Below is a small trained network, with its code and all its weights. Each question gives an input and a target symbol and asks what happens when units are switched off, that is, made to give their printed mean instead of their output.

import numpy as np


def w(rows, s, z=0):
    codes = np.array(rows[::2]) - 128.0
    scale = np.full(codes.shape[1], s)
    scale[-1] = z or s
    return codes * scale


def norm(h):
    return h / np.sqrt((h * h).mean(-1, keepdims=True) + 1e-5)


def f(y):
    return y / 2 * (1 + np.tanh(0.7978845608 * (y + 0.044715 * y**3)))


def softmax(a):
    e = np.exp(a - a.max(-1, keepdims=True))
    return e / e.sum(-1, keepdims=True)


def log_softmax(a):
    a = a - a.max(-1, keepdims=True)
    return a - np.log(np.exp(a).sum(-1, keepdims=True))


def net(x, mask):
    ids = ['αβγδεζηθμξστφψω'.index(c) for c in x.split()]
    T = len(ids)
    res = E[ids] + P[:T]
    r = norm(res)
    for j in range(3):
        rows = slice(3 * j, 3 * j + 3)
        q, k, v = (r @ M[0][rows].T for M in (Q, K, V))
        z = softmax(np.where(np.tri(T) > 0, q @ k.T / 3**0.5, -1e9)) @ v
        o = O[0][rows]
        res = res + np.where(mask[j], z, o[:, -1]) @ o[:, :-1]
    y = f(norm(res) @ A[0][:, :-1].T + A[0][:, -1])
    res = res + np.where(mask[3:11], y, B[0][:, -1]) @ B[0][:, :-1]
    return log_softmax(norm(res)[-1] @ U[:, :-1].T + U[:, -1])


Q, K, V, O, A, B = {}, {}, {}, {}, {}, {}
E = w([
[80,152,217,134],'α',
[70,147,199,137],'β',
[106,121,239,77],'γ',
[118,137,86,14],'δ',
[118,136,87,17],'ε',
[113,96,216,70],'ζ',
[113,109,223,82],'η',
[16,89,85,134],'θ',
[124,131,232,154],'μ',
[106,98,155,100],'ξ',
[174,248,124,149],'σ',
[125,135,224,160],'τ',
[116,96,154,211],'φ',
[132,85,193,135],'ψ',
[116,52,151,171],'ω',
],0.018)
P = w([
[30,104,207,153],'0',
[37,92,205,158],'1',
[52,87,204,161],'2',
[75,97,193,143],'3',
[94,105,181,129],'4',
[112,113,171,122],'5',
[127,114,162,113],'6',
[145,115,156,104],'7',
[163,118,147,97],'8',
[183,123,140,83],'9',
[207,124,127,78],'10',
[230,123,131,69],'11',
[254,121,120,59],'12',
],0.0092)
Q[0] = w([
[134,213,101,47],'h0',
[97,63,179,124],'h0',
[113,96,156,94],'h0',
[65,160,160,57],'h1',
[172,127,250,67],'h1',
[123,65,163,80],'h1',
[122,35,138,173],'h2',
[92,61,165,67],'h2',
[104,193,47,110],'h2',
],0.021)
K[0] = w([
[112,191,84,116],'h0',
[171,66,100,141],'h0',
[155,108,78,138],'h0',
[193,77,132,113],'h1',
[250,164,132,142],'h1',
[179,114,106,159],'h1',
[160,97,135,187],'h2',
[245,138,110,137],'h2',
[56,193,109,110],'h2',
],0.023)
V[0] = w([
[131,88,1,135],'h0',
[57,111,150,92],'h0',
[248,34,148,90],'h0',
[122,122,109,251],'h1',
[185,240,159,139],'h1',
[119,155,88,121],'h1',
[163,147,110,187],'h2',
[240,148,204,168],'h2',
[189,48,91,186],'h2',
],0.022)
O[0] = w([
[87,19,104,228,5],'h0',
[199,127,106,145,222],'h0',
[138,28,214,111,234],'h0',
[87,160,199,234,155],'h1',
[31,150,186,101,104],'h1',
[135,211,98,112,35],'h1',
[115,163,78,167,80],'h2',
[187,251,152,130,202],'h2',
[132,175,134,229,214],'h2',
],0.017,0.011)
A[0] = w([
[121,118,106,195,90],'n0',
[95,168,59,61,215],'n1',
[87,198,105,184,89],'n2',
[2,176,114,28,190],'n3',
[128,93,67,114,165],'n4',
[155,33,141,205,137],'n5',
[34,39,101,86,107],'n6',
[169,104,78,81,253],'n7',
],0.022,0.0043)
B[0] = w([
[126,117,159,82,156],'n0',
[41,81,96,167,168],'n1',
[110,156,90,204,144],'n2',
[74,53,228,161,200],'n3',
[183,149,74,153,138],'n4',
[156,74,247,131,254],'n5',
[96,252,147,141,148],'n6',
[118,145,45,152,190],'n7',
],0.036,0.012)
U = w([
[160,78,88,42,117],'α',
[113,110,103,141,121],'β',
[109,220,167,73,128],'γ',
[100,137,140,127,97],'δ',
[142,249,142,238,75],'ε',
[148,142,95,123,255],'ζ',
[179,15,192,187,182],'η',
[127,119,120,126,5],'θ',
[39,111,134,151,127],'μ',
[157,95,61,188,193],'ξ',
[213,251,144,63,80],'σ',
[144,101,108,49,91],'τ',
[119,95,129,51,27],'φ',
[135,124,109,120,71],'ψ',
[114,214,169,53,164],'ω',
],0.012,0.004)

Each question gives the input, a string of symbols that net reads in full, and the target symbol t.
The units are the heads (3 rows each of Q, K, V and O) and the neurons (one row each of A and B). Each row of codes is followed by its name. A weight is (code - 128) times the scale printed after its matrix; where a second scale follows, it is the last column's (O, A, B and U).
mask holds one flag per unit, heads first, then neurons. A switched-off unit (its flag False) gives its mean, the last column of its rows in O or B, instead of its output. The means were averaged over made-up inputs and are rounded, as every weight is.
A unit's drop is (log p(t) with every unit on - log p(t) with that unit switched off) / (log p(t) with every unit on - log p(t) with every unit switched off).
The circuit of an input: a set's keep is (log p(t) with only the set's units on - log p(t) with every unit switched off) / (log p(t) with every unit on - log p(t) with every unit switched off). Starting from all 11 units, units are removed one at a time, each time the one whose removal leaves the highest keep (on an exact tie, the one counted first), for as long as the keep stays at least 0.8.
units of the circuit, in order: the units of the circuit, biggest drop first
unit that matters most: the unit with the biggest drop
k most important neurons: the k neurons with the biggest drops, biggest first
heads that matter: for each layer, one digit per head in row order, 1 if its drop is at least 0.15 and else 0, layers parted by /
input γ δ ζ α ω γ ζ η ξ ζ ζ ζ, target α: heads that matter : 010
input ψ β ψ η ζ ω ζ α α θ θ φ θ, target ε: heads that matter : 001
input ζ φ ζ φ ξ σ ζ α ξ φ, target ε: 2 most important neurons : [n2, n5]
input ω ζ α θ α τ, target σ: unit that matters most : n3
input α ψ ω ζ ε μ ε η ψ, target σ: units of the circuit, in order : [h2, n5, n3]
input ξ η μ γ, target ω: heads that matter : 101
input ω γ γ α α ψ ψ ψ ζ β, target σ: heads that matter : 000
input ω η γ ζ φ τ, target ε: units of the circuit, in order : [h0, n5]
input γ ζ ω ω ξ μ η φ γ, target ε: units of the circuit, in order : [h2, n5]
input γ ω μ η ψ, target σ: units of the circuit, in order : [h2, n3, n5]
input γ ζ ζ ω α φ ζ, target ε: units of the circuit, in order : [h2, n5]
input ω ψ φ γ θ θ ω φ ζ γ θ ζ, target ξ: units of the circuit, in order : [h1, h0, n7]
input μ ψ ω ζ ζ φ θ ω ζ β ψ β, target σ: units of the circuit, in order : [h2, n5, h1]
input μ φ ω γ δ γ ε γ β ζ φ γ, target ε: units of the circuit, in order : [h2]
input ζ ω μ ζ δ ω θ η η η ζ σ, target μ: heads that matter : 010
input τ ψ θ τ, target σ: units of the circuit, in order : [h0, n3]
input τ φ μ, target ε: 2 most important neurons : [n2, n5]
input ζ ψ γ α, target σ: heads that matter : 110
input ζ α α, target α: units of the circuit, in order : [h2, h1, h0, n7]
input θ θ φ ζ, target ε: units of the circuit, in order : [h0, n5]
input β ζ φ ξ, target ε: heads that matter : 100
input φ θ θ τ ξ α ζ ω ξ γ ξ η, target α: heads that matter : 010
input ζ ζ α, target α: heads that matter : 011
input δ ω θ ω ψ ε ζ ξ ψ α, target σ: heads that matter : 001
input ε γ θ ζ γ ζ ζ ε γ μ ψ μ θ, target σ: heads that matter : 001
input γ α ε ζ, target α: heads that matter : 001
input ζ ω μ ψ ζ, target σ: 3 most important neurons : [n3, n5, n1]
input η ω φ σ ω ε, target μ: units of the circuit, in order : [h0, n1]
input φ μ γ σ γ, target μ: 3 most important neurons : [n3, n1, n5]
input σ ψ ω φ δ, target μ: heads that matter : 101
